Here is a tiny trained network, its code and every weight. The questions are about switching its units off for an input and a class, where a switched-off unit gives its printed mean instead of its output.

import numpy as np


def w(rows, s, z=0):
    codes = np.array(rows[::2]) - 128.0
    scale = np.full(codes.shape[1], s)
    scale[-1] = z or s
    return codes * scale


def f(y):
    return np.maximum(y, 0)


def log_softmax(a):
    a = a - a.max(-1, keepdims=True)
    return a - np.log(np.exp(a).sum(-1, keepdims=True))


def net(x, mask):
    res = np.array(x, float).reshape(1, 5) / 4 @ E
    y = f(res @ A[0][:, :-1].T + A[0][:, -1])
    res = res + np.where(mask, y, B[0][:, -1]) @ B[0][:, :-1]
    return log_softmax(res[-1] @ U[:, :-1].T + U[:, -1])


A, B = {}, {}
E = w([
[177,146,44,146,114,175,134,198,174],'x0',
[109,124,149,133,212,254,99,157,39],'x1',
[70,184,212,95,187,143,118,164,174],'x2',
[112,61,106,142,78,150,146,52,83],'x3',
[74,83,214,95,64,147,162,213,116],'x4',
],0.0067)
A[0] = w([
[96,125,217,115,126,151,131,157,109,145],'N1',
[136,159,136,123,126,76,126,208,203,120],'N2',
[181,108,26,135,108,110,122,122,51,146],'N3',
[138,122,29,140,130,240,118,106,130,89],'N4',
[118,107,134,130,112,66,131,9,106,177],'N5',
[92,94,209,126,111,171,131,108,56,255],'N6',
[100,86,116,125,49,182,138,159,147,115],'N7',
[115,122,170,132,118,84,113,69,130,109],'N8',
[137,158,110,123,193,174,122,113,111,171],'N9',
[141,172,112,129,212,158,123,125,133,26],'N10',
[91,118,253,123,126,153,119,175,110,186],'N11',
],0.018,0.0018)
B[0] = w([
[109,114,169,146,132,144,135,163,75,215],'N1',
[127,133,144,114,128,131,181,94,255,231],'N2',
[128,104,108,138,102,125,156,196,66,242],'N3',
[115,131,135,104,158,130,219,93,34,250],'N4',
[128,142,28,100,118,125,150,78,128,246],'N5',
[119,146,201,124,194,142,155,112,118,236],'N6',
[154,115,84,143,112,107,103,198,131,195],'N7',
[134,146,85,118,152,164,155,94,141,196],'N8',
[138,138,165,144,169,130,73,147,100,216],'N9',
[121,114,145,137,185,134,55,144,89,211],'N10',
[135,102,179,142,151,114,160,190,61,246],'N11',
],0.024,0.012)
U = w([
[133,163,140,153,159,130,10,97,152,72],'0',
[92,102,220,155,185,140,132,166,82,154],'1',
[74,125,160,149,41,127,72,84,127,3],'2',
[151,93,63,127,76,103,142,155,84,123],'3',
[112,170,84,74,119,136,166,33,184,155],'4',
[141,128,170,138,78,90,116,134,253,155],'5',
],0.0071,0.0035)

Each question gives the input, the list of numbers given to net, and the class t.
The units are the neurons (one row each of A and B). Each row of codes is followed by its name. A weight is (code - 128) times the scale printed after its matrix; where a second scale follows, it is the last column's (A, B and U).
mask holds one flag per neuron, in row order. A switched-off neuron (its flag False) gives its mean, the last column of its row in B, instead of its output. The means were averaged over made-up inputs and are rounded, as every weight is.
A unit's drop is (log p(t) with every unit on - log p(t) with that unit switched off) / (log p(t) with every unit on - log p(t) with every unit switched off).
The circuit of an input: a set's keep is (log p(t) with only the set's units on - log p(t) with every unit switched off) / (log p(t) with every unit on - log p(t) with every unit switched off). Starting from all 11 units, units are removed one at a time, each time the one whose removal leaves the highest keep (on an exact tie, the one counted first), for as long as the keep stays at least 0.8.
units of the circuit, in order: the units of the circuit, biggest drop first
k most important neurons: the k neurons with the biggest drops, biggest first
drop of u: that unit's drop, to one decimal
input [5,-5,-6,3,-7], class 3: units of the circuit, in order : (N3)
input [2,-8,7,0,-1], class 5: 3 most important neurons : (N4, N5, N2)
input [-4,-7,-4,5,-6], class 4: 3 most important neurons : (N5, N8, N11)
input [-7,4,-8,7,-7], class 3: 2 most important neurons : (N3, N5)
input [-3,-7,-7,-5,-4], class 4: 2 most important neurons : (N11, N5)
input [2,-6,-4,-5,-4], class 4: 2 most important neurons : (N2, N11)
input [7,-5,-1,1,-3], class 3: 2 most important neurons : (N3, N6)
input [4,2,-6,2,-4], class 3: 2 most important neurons : (N6, N3)
input [3,-8,-6,4,-4], class 3: drop of N3 : 1.5
input [5,-5,8,-6,-7], class 5: drop of N2 : 0.6
input [-1,-4,-7,8,1], class 3: drop of N3 : 0.2
input [-4,-7,-3,-3,5], class 4: drop of N8 : 0.0
